[128 = 0]
0: [134 156 137 114 146  74 144 130 166 118 154 117 153 151 173 125 126 127
 116 163  92 171 125 128 102 111 123 152 133 137 145 116]
1: [145 162 165 110 166  73 180  99 147  93 139 114 153 142 157 157  91 105
  94 176 124 134 127 119  78 127 130 101 179 157 189  92]
2: [158  57 133 107 159 155 155 146 118 110  73 123 100 134  80 112 129 131
 124 189 145 167 121 105 145 136 144 126 115 130 220 147]
3: [116 149  88 135  84 170 105 124 103 145 106 125 165  60 132 125 110 138
 126  93 156  70 134 134 185 150 141  72 136 102  82 143]
4: [ 99 132 126 108 112 124 113  92 125  58 149 128 115  84 197 149 148 106
 102 155 112  92 112 149  91 108 103 111 113 175 159 112]
0 1 3
5: [159  80 129 149 164 104 142 150 180 185 126 151 113 149  72 145 139 134
 138  99 181 137 160  66 144 131 129 156 148 109 183 114]
2 0 1
6: [100 158 170 122 135  90  99 141 144 116 147 134 169 176 157 112 137 126
 127 144 100 144 121 145  96 144 116 127 157 123 100 124]
0 1 4
7: [ 76 186 134 136 108 136 120 119  94 116 155 135 194  90 149 105 151 131
 136 115 108  86 160 186 109 137 137  96 131 106  43 136]
3 6 4
8: [118 131 125 121 113 123 152 101  84  52 118 107 111  53 179 108 141 126
  71 131 123  73 134 152 115 127 115  76  69 139  94 101]
4 7 3
9: [178 113 152 123 163 106 142 140 165 163  92 147 103 202 103 124 117 119
 161 132 125 188 138 106 115 135 148 172 154 126 185 132]
5 2 0
10: [ 69 189 130 140  95 144 111 135 125 130 148 126 193 139 123 131 134 132
 153 116 109  97 162 164 101 155 143 108 190  84  58 126]
7 6 3
11: [108 119 159 134 148  81 144 127 147 106 140 118 109 175 156 132 118 100
 132 176  71 207 115 127 104 142 119 137 134 170 144 105]
0 6 1
12: [172 105 152 128 148  87 127 120 139 112 124 102  97 156 140 147 108  90
 127 170 110 155  87 137  97 113 118 142 130 167 180 110]
11 0 1
13: [166  72 142 127 148 151 130 117 129  99  94 112  82 109 105 120 130 134
 105 122 123 148 116  91 127 119 123 138  73 135 198 154]
2 12 9
14: [126 118 115 131 122 174 116  83  62  74  88 138 114  69 150 121 145 153
 103 107 133  81 133 141 140 127 129  95  82 102 125 131]
8 3 4
15: [131 125 125 118 113 127 142  95 102  43 129 107 101  55 155 100 120 141
  51 135 118  52  98 148 131 119 138  94  83 150 139 106]
8 14 4
16: [103 119 101 106  87 163 151  94  71  57 113 129  99  42 157 127 132 121
  88 123 123  59 135 143 133 145 128  91  75 118 106 133]
8 14 15
17: [164 128 165 121 178  91 136 152 161 158 121 122 121 199 105 152 109  96
 146 156 139 212 125 108 118 118 125 167 170 168 196 114]
9 12 11
18: [113 170 105 141  93 150 134 110 113 136 154 140 188  92 132 107 128 146
 129 125 121  98 143 165 130 137 135  91 160  88  37 121]
7 10 3
19: [170 133 122 130 172 101 143 158 175 167 117 128 176 215  78 134 137 140
 169 116 154 211 157 111 141 167 135 178 184 144 172 132]
9 17 5
20: [185 102 101 124 134 149 154  81  96  98  89 127 104 122 120 143  96 128
  76 113 179  75 135 105 140  96 133  79  81 156 217 150]
13 14 15
21: [100 163 129 136 125 128 144 152 138 179 156 136 202 161 108 139 130 132
 147 129 152 172 166 121 128 146 160 119 174  76  68 130]
10 18 6
22: [136 151 140 142 142 104 106 164 141 195 116 149 165 177  83 159 141 143
 179 113 142 174 146 121 133 130 153 166 189 106 107 128]
21 19 9
23: [163  72 118 117 174  96 150 118 140 100  93 142  97 151 104 123  98 117
 125 142 157 185 103  86 152 129 137 160 108 146 203 143]
2 13 9
24: [109 132 156 128 121 132 125 152 185 190 148 128 212 200 100 157 114 112
 169 120 141 179 142 123 135 135 150 145 212  96  91 113]
21 22 19
25: [171  81 152 106 179  94 119 142 173 170 107 113  81 190 108 125 129 123
 154 142 112 211 112  91 111 117 121 168 143 158 194 133]
9 17 23
26: [103 160 133 127 108 149 125  71  90  71 150 140 125  93 177 125 117 134
  83 143 110  59 113 159 123 160 110 108 103 145  80 129]
8 16 15
27: [157  75 125 128 160 109 109 145 156 155  65 126  80 118  98 111 139 130
 119 142 150 163 130  96 164 134 129 153 105 144 196 143]
23 13 2
28: [124 154 138 121 128 142 128 154 134 175 114 145 163 157  85 142 122 146
 149  91 160 172 170 110 131 139 161 118 193  40  76 140]
21 22 24
29: [ 94 127 138 140 126 117 141 131 107  72 146 110 141 111 173 130 113 134
  76 152  80  73 112 152 112 129 121  91  98 160  42 116]
26 8 15
30: [110 164 138 121 111 102 113 165 169 192 159 146 198 202 117 138 121 134
 187 128 133 191 148 145 127 110 144 182 187 123  92 127]
24 22 21
31: [104 167 123 131 104 156 115 138 117 152 118 138 207 119 131 117 118 122
 140  93 164 111 161 122 134 141 145 103 155  61  40 122]
18 10 21
32: [106 140  94 133  73 180 136 140 117 131 105 128 163  86 100 125 118 162
 137 107 141  92 155 134 127 132 161 106 140  78  44 123]
18 31 3
33: [106 155 152 149 157  92 100 152 168 129 174 126 176 184 154 142 121 119
 145 162 102 183 123 130 110 133 140 141 152 132 117 106]
6 0 11
34: [165 135 123 108 179  75 159 160 164 115 140 118 108 211 137 116 112  75
 120 148 127 176 127 120 119  89 111 153 136 171 221 127]
17 12 25
35: [111 148 176 156 147  73 103 157 178 158 155 139 165 205 136 137 142 116
 171 144  82 197 139 151 110 144  93 197 177 142  98 116]
33 30 6
36: [161  78 152 111 184  93 145 111 144 103  93 104  52 136 130 128 118 140
  85 135 121 168 113 105 135 104 119 163  87 171 214 139]
13 23 27
37: [108 158 157 132 127 107 115 145 171 196 151 129 165 187 104 131 124 125
 159 152 111 180 157 136 113 131 152 167 209 121  83 117]
30 24 22
38: [ 82 171 134 127 116 142 105 139 124 160 143 120 207 112 136 146 135 155
 146  97 124 100 148 140 121 151 139  88 164  95  46 130]
10 31 18
39: [121 127  82 111 101 184 120 126 108 111 122 117 146  57 142 114 128 157
 112 104 151  76 136 149 130 138 147  70 100  87  77 147]
3 32 14
40: [149  82 157 128 167 109 127 155 141 178 116 125 109 200  72 103 131 137
 159 121 135 185 142  95 115 135 120 170 137 113 165 146]
9 25 5
41: [ 86 167 117 138  96 163 140 111 119 120 167 137 182 100 161 123 106 147
 105 129 118  73 134 143 127 134 119  85 142 117  37 118]
18 7 38
42: [169 110 126 146 176  75 159 142 152  97 111 110  89 178 163 104 137 104
 123 163 104 163 120 111  91  94  95 167 131 185 216 117]
34 12 36
43: [129 119 121 136 152 129 149  96 143  51 130 106 101 104 163 123 114  94
  95 159  96 108 129 129 130 138 140 120 102 168 163 131]
4 15 12
44: [109 148 137 120 140 115 136 157 156 150 128 134 159 195  78 135 140 128
 187 153 136 180 156 110 133 125 137 152 179 101 102 136]
22 37 30
45: [104 131 113 115  87 134 155  98  78  77 133 131 135  62 157 141 121 126
  75 114 132  65 133 152 129 140 115  43 114 128  90 125]
16 8 26
46: [ 77 168 128 148 118 100 116 142 143 126 163 141 182 147 176 141 115 121
 143 151 117 144 138 153  98 136 123 118 164 135  77 131]
6 33 10
47: [160  91 157 120 172 109 138 124 143 122  88 123  65 131  94 115 120 142
 121 129 156 197 113  91 122 101 102 143 117 156 195 158]
36 23 27
48: [159  99 156 126 153 118 148 123 154 101 113 121  79 150 144 117 102  93
 118 148 111 149 110 110 115 108 129 146 126 186 214  99]
12 42 36
49: [112 122 111 127  96 166 126 125  90 139  81 159 127  98  95  93 122 140
 123 138 165  96 146 128 160 150 132 105 110  65  92 144]
32 3 39
50: [ 97 159 127 119 106 117 119 144 131 162 132 149 151 153 113 148 132 155
 147 118 119 141 167 141 126 146 163 133 180  77  55 139]
21 28 10
51: [118 115  92 115 126 181 144 107  84  53  95 129  93  57 142 116 118 134
  79 104 127  51 122 125 137 119 119 103  58 141 143 136]
16 14 15
52: [120 136  93 105  89 174 124 136  95 157 107 154 139  63  93 112 120 156
 128  87 168  88 145 155 160 153 147  94  90  72  74 150]
49 39 3
53: [157  75 114 135 150 123 148 129 112  82 116 109  63  88 133 139 138 129
  95 129 122 136 102 111 149 108 133 153  97 171 206 139]
13 36 48
54: [169  92 146 101 169 101 116 147 143 146 104 118  76 187 116 119 122 122
 144 144 136 208 131  88 139 121 120 163 141 125 213 135]
25 9 40
55: [120 142 164 131 124 116 156  89 128  63 140 107 129 128 178 138 130 100
 100 152  91 124  92 144 101 143 109 113 112 165 126 114]
43 4 29
56: [145 118 158 135 176  98 131 148 195 167 130 109  99 196 119 127 128 109
 169 135 131 203 129  97 136 121 147 172 150 167 189 135]
17 25 9
57: [179  74 156 143 175  94 160 109 139  86  81 125  58 162 132 123 112 147
 104 157 122 165 114 101 136 115 118 138  93 140 226 114]
36 23 48
58: [114 108 120 122 116 169 134  97  94  44 112 116 113  73 158 109 146 148
  75 148 116  75 129 152 138 137 127 100  35 108  92 144]
16 8 14
59: [112 145  82 134  94 166 123 130 105 113 135 146 147  45 132 127 112 153
 107 109 171  66 163 144 171 139 140 100 122  84 100 123]
3 39 52
60: [156 103 104 130 126 142 150 120  85  99  66 115  86  88 107 107 125 162
  73 122 144 112 153 113 160 130 118 129  91 118 144 130]
14 13 51
61: [150  89 127 106 141 127 135 125  99  74  82  90  39 109 145 102 135 145
  88 142 119 124 101  82 133 108 101 124  98 160 227 121]
53 13 36
62: [ 97 178 150 135 106 114 140 145 146 124 158 134 188 153 146 127 117 128
 133 136  97 144 117 183 127 127 120 123 189 137  30 108]
46 6 10
63: [106 118 140 116 146 140 143 117 111  83 130 100  99  88 169 130 136 113
  82 144 107 110 117 140 125 115 112 122  86 156 155 108]
43 4 55
64: [ 75 180 142 123  83 142 122 123 109 114 155 138 196  74 155 133 113 119
 144 120  97  84 129 171 132 127 113 109 148 104  31 117]
7 41 18
65: [153 102 152 110 166  96 145 145 145 104 118 105  77 174 131 117 129 111
 106 171  80 176 121  99 105 123  99 198 120 191 228 130]
42 48 36
66: [146 128 142 149 127 111 108 159 169 200 113 144 115 181 100 135 119 135
 202 119 140 206 134 116 139 119 119 175 157 120 115 120]
22 44 40
67: [124 147 126 114 121 156 144 106 108  67 157 129 134  70 161 125 127 111
  80 155 111  59  99 114 115 105 125 104  75 150 123 116]
15 63 8
68: [143 134 151 137 138 119  86 166 150 186 108 132 144 204  93 108 146 117
 198 114 128 187 127 112 142 159 136 175 177 109 122 136]
66 22 44
69: [106  76 124 123 109 186 118 137 110 119  93 152  75 107 124 106 169 120
 124  93 141 133 122  99 156 108 101 139  52 133 133 142]
13 60 14
70: [124 127 100 125 114 167 132  81  59  47 130 139  87  41 140 131 126 125
  83 112 128  45 111 162 151 103 125  93  61 137 109 132]
16 51 14
71: [165  99 132 116 138 126 150 147 115 144  65 140 111 167  63 127 133 159
 133 113 156 151 158  99 145 129 145 167 119 109 165 139]
40 27 9
72: [ 86 154 173 144 169  89 130 148 176 129 126 135 179 233 118 129 118 117
 133 169  94 201 130 143  98 135 144 158 164 127  84 105]
33 35 37
73: [164 103 104 134 129 161 135 152  99 125  64 145 116 103  83  92 138 152
 147  87 151 143 130  97 172 137 138 122 101  99 149 136]
71 60 49
74: [111 143 152 145 134 106 146 107 141  75 132 109 116 123 173 134 116  79
  91 152 118 103  91 132  88 112 121 140 104 171 152 122]
55 43 63
75: [141 110 128 123 142 125 133 144 144 160  92 143 139 150  72 110 105 154
 145  96 152 165 130 101 143 141 151 151 165  68 125 138]
71 28 22
76: [172 114 109 133 125 144 131 125 115 153  72 123 111 151  73 115 153 136
 138  94 166 141 151  88 152 121 125 136 134 102 178 166]
71 73 75
77: [150 137 156 148 137 130 118 158 151 189 132 139 172 183  76 127 144 130
 191 132 155 176 158 124 145 149 158 167 177  94 113 155]
22 68 44
78: [ 92 134 109 109 127 175 141 119  74  75 107 160 149  79 137  98 142 149
  88 101 153  68 131 134 145 141 123  76  86  98  84 135]
14 39 16
79: [ 89 176 106 146  69 136 105 139 128 165 176 133 214 110 139 145 133 148
 146 111 130 100 141 166 122 146 144 101 165 106  20 117]
38 18 10
80: [122 169 130 112 130 112 134 174 181 187 180 136 202 185 123 148 129 129
 177 129 124 154 135 142 113 152 142 150 196 107  80 110]
30 24 37
81: [123 132 108 130 109 181 137 122  86 108  86 143 128  57 142 116 145 158
 118  96 134  76 141 130 170 131 127 100  66  98 108 161]
14 78 39
82: [100 184 159 137 129 117 128 136 147 101 156 122 188 157 149 153 142 113
 153 158  88 131 136 141 104 112 136 143 158 150  94 117]
46 6 33
83: [117 161 136 129  99 149 132 136 117 140 141 151 194  91 124 138 142 150
 139 134 149  94 137 151 145 156 136 101 123  89  37 151]
18 38 31
84: [165 100 130 128 182 122 131 166 157 173  79 142 141 216  50 111 130 163
 155 118 141 202 155  74 127 128 125 171 165 103 151 148]
40 19 9
85: [113 145 117 144  87 144 146 108 107  72 137 117 129  78 204 121 124 100
  74 138 101  79 119 130 123 126 129 102  94 156 121 124]
67 8 26
86: [133  88 125 117  89 163 134 142  91 155  97 128  93 102 107 118 139 152
 120  80 157  92 151 126 175 139 128 123 111  98 128 153]
49 73 81
87: [137 149 132 145 115 122 103 149 160 176 152 159 164 193  95 114 135 136
 187 102 134 176 152 120 141 129 141 138 170  85 100 141]
77 22 44
88: [ 99 116 108 125 118 154 139 105  98  66 100 149  85  40 158 127 127 150
  82 114 124  61 138 145 129 123 130  85  43 141 103 123]
16 51 70
89: [158  65 121 113 158 124 105 106 102  85 104 110  78 117  83 124 107 137
  94 144 130 151 121  79 141 111 114 143  61 139 195 137]
13 53 36
90: [148 132 140 129 137 125 142 133 149 191 106 124 150 151  69 125 102 113
 151 122 152 191 147  92 132 117 137 172 168  78 158 148]
75 77 40
91: [102 179 149 112 126  93 100 124 159 151 164 103 149 176 147 125 113  79
 159 149  88 188 142 184  86 137 130 139 169 148 115  87]
33 6 82
92: [ 89 175 108 124 111 137 129 141 117 174 158 126 191 137 114 129 152 172
 169 104 157 105 148 163 134 145 137 114 184  76  33 114]
38 79 10
93: [120 149 154 130 150  63 135 146 176  95 145 106 129 188 179 152 136 106
 120 170  87 172 117 138  97 122 130 146 160 157 149 124]
0 11 33
94: [ 91 149  86 120 100 176 134 111  82  88 146 125 170  70 160 125 126 151
 104 103 128  57 109 163 135 138 127  75  98 114  43 135]
39 41 78
95: [101 130 107 131  80 169 154 105  82  62 141 137 128  32 173 126 122 140
 101 111 135  37 127 155 144 128 127  73  95 127 106 128]
16 45 70
96: [131 120 164 121 129 131 136 117 113  37 126 123  93 116 182 119 128 125
  97 149  84 110 114 146 108 103 110 122  84 142 139 100]
63 55 43
97: [ 89 151 110 119 107 147 120 144 114 148 134 127 196 123 111 128 151 155
 140 106 129  81 139 141 162 148 145  96 117  70  44 141]
83 38 31
98: [178  72 184 112 191 108 139 154 123 110  88 133  89 195  97 105 110 142
 110 147 151 195 134  76 140 115 145 156 109 151 200 133]
54 23 47
99: [111 167 155 144 113  96 143 115 138  68 170 138 115 119 168 161 108 125
 116 171  91 110  91 143  96 116 107 119 122 157 114 112]
55 74 4
100: [ 83 184 157 136 138 100 113 143 182 146 173 122 174 151 156 138 126 109
 160 173  96 177 108 128  92 120 129 147 179 149  84 117]
33 82 46
101: [116 123 117 145 156 133 135 148 118 125  80 134 145 175  79 104 132 138
 151  91 141 192 182 114 154 138 137 131 150  71 103 131]
75 28 44
102: [ 98 151 120 115 110 134 115 148 135 194 132 160 190 170 102 139 126 152
 166 126 131 154 172 131 147 148 146 142 192  82  68 108]
50 21 28
103: [ 88 154 105 110 109 140 109 123 107 173 159 129 176 114 100 123 129 143
 165  94 164 130 143 152 130 155 113 125 179  63  67 133]
92 31 38
104: [135 176 175 155 125  82 115 118 167 138 166 144 189 162 131 141 133 112
 151 144 124 174 159 122 110 122 141 130 215 112 103 107]
37 33 100
105: [125 117 156 133 156  80 135 106 143  75 136  98 127 156 177 106 137 106
 140 157 102 121 103 160 110 110  98 159  79 204 167 120]
74 55 12
106: [ 84 115 118 115  89 140 134 108  83  83 183 123 119  60 184 139 121 122
  93 144 111  83 104 141 121 127 121 107  79 155 102 130]
85 67 26
107: [136 133 111 150 127 142 127  98  86 100  88 131 108  52 108 112 139 148
  78  99 158  86 142 131 158 131 141  78  65 104 113 153]
81 14 60
108: [167 106 154 126 144 118 139 142 157 188 121 124 132 217  78 126 115 133
 152 137 138 192 159 115 123 152 145 175 169 119 182 121]
9 40 19
109: [101 168 147 138  99 145 126 118  77 105 146 133 189  76 171 122 138 137
 110 121 123  76 136 174 115 131 129  78 118 114  24 124]
7 41 64
110: [170  79 134 114 154 101 156 125 126 111 101 123  80 134 100 137 106 127
 133 138 156 143 132  75 143 106 121 147  92 148 222 144]
23 47 13
111: [145  88 115 154 124 159 122 120 108 124  62 106  68 104 119 107 127 134
  95  98 122 101 128  95 157  99 120 119  78 123 186 154]
13 60 69
112: [ 99 163 121 136  99 141 128 149 129 189 128 145 184 142  83 146 141 111
 144 129 122 146 154 144 121 166 162 104 178  45  75  99]
21 102 50
113: [100 122 131 130 105 138 147 110  79  58 117 111 116  63 170 143 132 127
  75 147 118  49 106 134 124 153 131  88  69 139  96 104]
8 16 15
114: [123 167 116 121 139  99 140 140 142 218 149 151 189 147  76 165 116 132
 161 116 156 157 163 136 130 146 162 122 210 117 126 136]
22 21 102
115: [102 152  96 118  75 148 134  97  90  80 132 124 176  83 142 131 132 140
 105 119 131  65 161 156 146 143 138  63  85 105  63 147]
94 45 39
116: [104 190 128 138 119 115 125 125 146 140 171 143 189 166 128 150 131 132
 126 146  84 134 126 168 104 132 153 111 196 102  67 111]
62 46 10
117: [ 73 187 137 119 116 144 138 125 120 128 157 120 199 119 119 150 124 134
 113 137 103  89 164 166 122 146 154  70 180 113  49 117]
10 38 18
118: [126 146 123 132 131 122 112 167 128 172 120 172 163 172  66 123 121 171
 151  93 145 154 163 102 134 156 170 124 163  79 101 132]
28 75 87
119: [148  87 119 132 155 133 106 151 122 154 107 160 100 181  86 122 138 161
 170 111 143 148 134  84 152 124 130 161 131 115 155 146]
71 40 76
120: [100 139 127 123 137 118 137  95 123  33 132 118 122 127 179 114 137 121
  87 174 102 122 117 143 115 130 133  97 100 149 118 109]
55 96 43
121: [115 158 131 137 115 141 112 138 108 163 134 164 196 123  95 120 114 153
 171 110 157 140 157 138 147 155 138 128 171  84  58 123]
103 102 31
122: [ 71 161 117 155 102 160 110  97  84 112 142 128 172  84 147 119 147 143
 118 112 115  38 133 183 146 158 115  79  91  90  56 152]
94 115 109
123: [ 66 172 107 123  82 149 124 122 136 150 163 133 169  81 162 120 126 129
 128 103 127  86 147 170 118 146 130  74 154  86  42 149]
18 41 7
124: [196  99 123 117 193 115 140 140 144 133  98 138  89 148 105 130 113 126
 146 131 125 167 118  96 119 123 167 154 101 164 225 126]
23 110 54
125: [ 84 181 142 122  98 123 137 131 127 121 161 132 188 100 191 140 126 118
 118 133 118 121 106 177  91 147 147 110 138 140  68 120]
46 64 7
126: [165  81 132 134 154 149 127 128 121 112  76 115  74 152  83 121 143 163
 110 117 139 133 141  78 146 132 124 132 101 109 192 160]
13 76 71
127: [112 131  97 134  93 148 141 143 102 133 111 150 161 121 123 126 130 153
 129 104 134 126 143 131 149 164 149  90 141  82  49 135]
32 97 83
128: [102 128 150 125 147 126 120 126 126  57 138  90  83 135 168 128 137 130
 100 154  84 130 112 150 108 114  94 138  96 188 137 121]
96 63 55
129: [ 97 154 150 118 150  84 127 151 142 126 141 116 179 183 176 150 117 116
 119 164  98 184 111 136 107 125 114 139 177 142 136  95]
33 93 0
130: [120 140 146 116 149 107 130 121 146 109 150 124 124 156 144 133 124  92
 122 160 111 151 115 139  94 140 119 128 137 177 161 102]
11 12 0
131: [141 101 105 111 142 149 133 115 102  44 102 152  62  66 138  96 117 133
  82 134 113  93 125 105 131 108 125 119  30 149 157 122]
51 88 15
132: [115 158 148 138 132  95 125 167 141 116 150 125 156 188 186 146 115 125
 128 172  85 171 143 127 100 115 113 148 167 159 104  90]
129 33 93
133: [165  96 128 120 143 142 128 156 100 123  65 147  71 160  84 111 143 139
 117 105 161 155 146  89 167 130 144 144 122 105 172 135]
71 126 76
134: [ 73 156 152 133 118 129 118 130 140 101 180 128 148 114 187 126 146 131
 130 147  76 110 116 167 115 134 105 103 110 133  53 126]
125 29 46
135: [155  98 141 143 181  84 110 154 158 153 115 121 118 200  87 123 123 124
 144 139 125 221 138  79 121 135 111 179 138 153 194 111]
25 17 54
136: [129 105 104 113  82 173 152 103  86  77 123 121 104  25 145 132 131 146
  80  98 118  30 141 156 141 104 131  77  77 118 108 136]
95 16 70
137: [144 113 143 118 177  79 156 134 173 127 106 131 124 226 122 149 125 128
 163 153  98 184 113 113  89 129 122 166 144 152 202 114]
17 9 25
